Below are the code and all the weights of a small trained network. Each question names an input and a class and asks about switching units off, where a switched-off unit gives its printed mean instead of its output.

import numpy as np


def w(rows, s, z=0):
    codes = np.array(rows[::2]) - 128.0
    scale = np.full(codes.shape[1], s)
    scale[-1] = z or s
    return codes * scale


def norm(h):
    return h / np.sqrt((h * h).mean(-1, keepdims=True) + 1e-5)


def f(y):
    return y / 2 * (1 + np.tanh(0.7978845608 * (y + 0.044715 * y**3)))


def log_softmax(a):
    a = a - a.max(-1, keepdims=True)
    return a - np.log(np.exp(a).sum(-1, keepdims=True))


def net(x, mask):
    res = np.array(x, float).reshape(1, 5) / 4 @ E
    u = 0
    for l in range(3):
        y = f(norm(res) @ A[l][:, :-1].T + A[l][:, -1])
        res = res + np.where(mask[u : u + 10], y, B[l][:, -1]) @ B[l][:, :-1]
        u += 10
    return log_softmax(norm(res)[-1] @ U[:, :-1].T + U[:, -1])


A, B = {}, {}
E = w([
[95,56,117,116,80,102,178,148,144,96,143,211],'x0',
[130,120,120,134,131,126,127,123,129,132,135,129],'x1',
[82,90,138,148,93,113,89,151,253,88,114,96],'x2',
[165,90,133,147,189,144,176,152,123,63,97,116],'x3',
[134,112,131,121,145,114,121,131,127,147,128,123],'x4',
],0.012)
A[0] = w([
[147,226,128,135,229,240,75,81,26,153,116,65,125],'L0N0',
[152,92,134,143,200,143,180,109,211,92,89,88,46],'L0N1',
[186,136,153,200,139,194,25,112,202,109,90,3,85],'L0N2',
[76,123,99,93,78,85,174,99,82,159,133,173,108],'L0N3',
[142,132,103,100,80,88,98,113,151,82,151,130,62],'L0N4',
[139,185,172,202,98,25,79,117,169,214,180,122,110],'L0N5',
[182,196,137,152,55,165,31,116,134,203,131,95,123],'L0N6',
[154,185,152,44,113,107,63,41,75,146,191,221,1],'L0N7',
[218,124,137,141,237,167,247,99,79,59,81,168,20],'L0N8',
[80,140,119,117,97,98,172,105,248,52,174,149,96],'L0N9',
],0.0054,0.0028)
B[0] = w([
[119,33,117,187,104,127,53,138,117,132,11,176,254],'L0N0',
[95,140,191,148,148,189,109,190,79,121,125,156,168],'L0N1',
[117,173,150,144,182,165,129,165,153,152,240,118,224],'L0N2',
[163,155,201,119,82,171,169,179,176,158,135,111,173],'L0N3',
[134,107,180,137,134,51,92,154,162,130,116,160,135],'L0N4',
[110,117,136,69,106,92,133,81,124,116,88,105,183],'L0N5',
[125,132,39,121,101,134,131,72,83,82,136,130,197],'L0N6',
[145,127,110,134,116,232,146,97,126,149,97,136,180],'L0N7',
[87,208,138,124,153,2,110,84,213,102,153,119,217],'L0N8',
[143,94,133,124,164,118,94,98,124,171,70,137,201],'L0N9',
],0.0073,0.0075)
A[1] = w([
[116,126,109,97,77,158,200,166,87,193,210,151,30],'L1N0',
[91,77,118,160,116,77,145,72,151,150,94,162,84],'L1N1',
[173,169,147,103,125,93,244,90,119,138,159,191,113],'L1N2',
[254,171,127,155,192,136,182,114,58,124,101,107,3],'L1N3',
[76,218,101,61,99,131,71,58,151,154,240,50,22],'L1N4',
[135,38,134,129,132,126,225,160,109,42,122,149,27],'L1N5',
[131,83,124,69,81,159,102,106,104,190,88,186,134],'L1N6',
[208,217,118,156,100,108,150,78,107,87,133,78,55],'L1N7',
[149,165,124,50,173,29,232,111,112,78,181,132,28],'L1N8',
[128,126,137,104,89,136,123,154,99,85,138,134,30],'L1N9',
],0.0073,0.0023)
B[1] = w([
[112,162,155,185,183,194,87,197,223,130,176,57,179],'L1N0',
[92,177,186,64,146,86,66,131,50,191,142,104,208],'L1N1',
[128,164,175,144,57,196,122,189,149,179,91,57,201],'L1N2',
[71,113,132,110,112,75,193,169,169,96,136,145,180],'L1N3',
[115,101,139,223,197,62,204,179,96,76,23,199,228],'L1N4',
[141,192,1,172,146,87,128,123,107,130,57,94,177],'L1N5',
[166,113,154,153,83,154,131,157,88,119,195,70,254],'L1N6',
[78,101,126,174,145,78,71,109,103,156,99,144,143],'L1N7',
[175,135,14,78,47,126,130,80,2,160,169,113,179],'L1N8',
[188,146,171,172,147,111,85,72,100,99,157,110,110],'L1N9',
],0.0072,0.0055)
A[2] = w([
[124,82,101,164,217,115,126,135,102,135,75,167,43],'L2N0',
[122,160,134,166,179,81,112,89,133,121,117,142,16],'L2N1',
[101,77,210,42,71,62,116,107,210,118,193,163,106],'L2N2',
[79,104,98,151,249,65,126,137,117,61,75,114,108],'L2N3',
[216,148,162,114,219,236,162,146,150,75,254,40,50],'L2N4',
[218,117,17,133,83,172,123,43,56,132,141,65,106],'L2N5',
[162,207,99,122,169,124,255,147,157,59,137,104,149],'L2N6',
[154,180,181,127,115,221,144,198,146,152,163,124,84],'L2N7',
[130,111,114,181,189,83,123,156,176,90,87,177,90],'L2N8',
[127,146,150,173,169,92,119,46,134,80,92,143,3],'L2N9',
],0.0073,0.0023)
B[2] = w([
[139,88,141,84,131,87,175,144,170,112,163,171,189],'L2N0',
[154,110,85,133,182,89,175,218,174,104,114,138,162],'L2N1',
[135,185,46,68,110,98,154,109,40,142,105,144,186],'L2N2',
[199,87,152,160,151,177,185,120,207,42,131,142,254],'L2N3',
[85,254,232,97,55,172,59,164,151,245,191,6,187],'L2N4',
[43,130,83,28,66,51,133,157,98,142,110,168,194],'L2N5',
[68,154,132,84,95,99,99,58,60,197,177,95,158],'L2N6',
[121,91,151,180,179,164,81,72,164,101,153,76,187],'L2N7',
[176,102,114,158,157,161,158,71,91,131,137,175,214],'L2N8',
[161,145,184,119,139,141,180,116,122,98,69,180,168],'L2N9',
],0.0085,0.0091)
U = w([
[49,145,56,44,52,73,102,117,41,161,98,140,233],'0',
[186,63,136,175,235,109,182,125,223,10,52,201,11],'1',
[110,161,218,170,138,244,87,151,205,160,206,2,134],'2',
],0.0076,0.0012)

Each question gives the input, the list of numbers given to net, and the class t.
The units are the neurons (one row each of A and B). Each row of codes is followed by its name. A weight is (code - 128) times the scale printed after its matrix; where a second scale follows, it is the last column's (A, B and U).
mask holds one flag per neuron, layer by layer. A switched-off neuron (its flag False) gives its mean, the last column of its row in B, instead of its output. The means were averaged over made-up inputs and are rounded, as every weight is.
A unit's drop is (log p(t) with every unit on - log p(t) with that unit switched off) / (log p(t) with every unit on - log p(t) with every unit switched off).
The circuit of an input: a set's keep is (log p(t) with only the set's units on - log p(t) with every unit switched off) / (log p(t) with every unit on - log p(t) with every unit switched off). Starting from the 12 units with the biggest drops (on a tie, the unit counted first), units are removed one at a time, each time the one whose removal leaves the highest keep (on an exact tie, the one counted first), for as long as the keep stays at least 0.8.
units of the circuit, in order: the units of the circuit, biggest drop first
most important unit: the unit with the biggest drop
top k neurons: the k neurons with the biggest drops, biggest first
drop when u is switched off: that unit's drop, to one decimal
input [0,-7,4,-3,1], class 1: units of the circuit, in order : [L0N0 L1N4]
input [-1,-7,2,7,2], class 2: units of the circuit, in order : [L0N0 L2N4]
input [2,0,-8,-7,8], class 2: units of the circuit, in order : [L1N0 L0N3]
input [2,-8,-3,4,3], class 0: most important unit : L1N8
input [1,-5,-4,3,2], class 0: top 2 neurons : [L1N8 L0N8]
input [1,7,5,-2,-4], class 0: top 2 neurons : [L0N8 L0N9]
input [3,2,0,-6,-1], class 2: top 2 neurons : [L0N0 L0N3]
input [-8,-7,2,-8,0], class 1: top 2 neurons : [L1N4 L0N2]
input [3,-1,0,-3,-4], class 2: top 2 neurons : [L0N0 L0N3]
input [-8,-2,3,-1,-1], class 1: top 2 neurons : [L0N2 L1N4]
input [-1,-8,-4,1,-8], class 1: top 2 neurons : [L0N8 L0N0]
input [6,-2,-5,0,-2], class 2: top 3 neurons : [L1N0 L0N3 L1N2]
input [6,7,-4,1,0], class 0: top 3 neurons : [L1N8 L0N2 L1N5]
input [-5,5,5,-6,3], class 1: units of the circuit, in order : [L1N4]
input [0,5,1,5,2], class 2: top 3 neurons : [L0N0 L0N1 L1N4]
input [-8,-8,-1,-8,-5], class 0: top 2 neurons : [L0N0 L0N8]
input [2,-6,7,-3,-2], class 0: drop when L2N2 is switched off : 0.1
input [-6,6,7,-2,5], class 1: drop when L1N4 is switched off : 1.8
input [-4,-5,6,-1,6], class 1: drop when L1N4 is switched off : 2.5
input [-4,7,-3,-1,-4], class 0: top neuron : [L0N0]
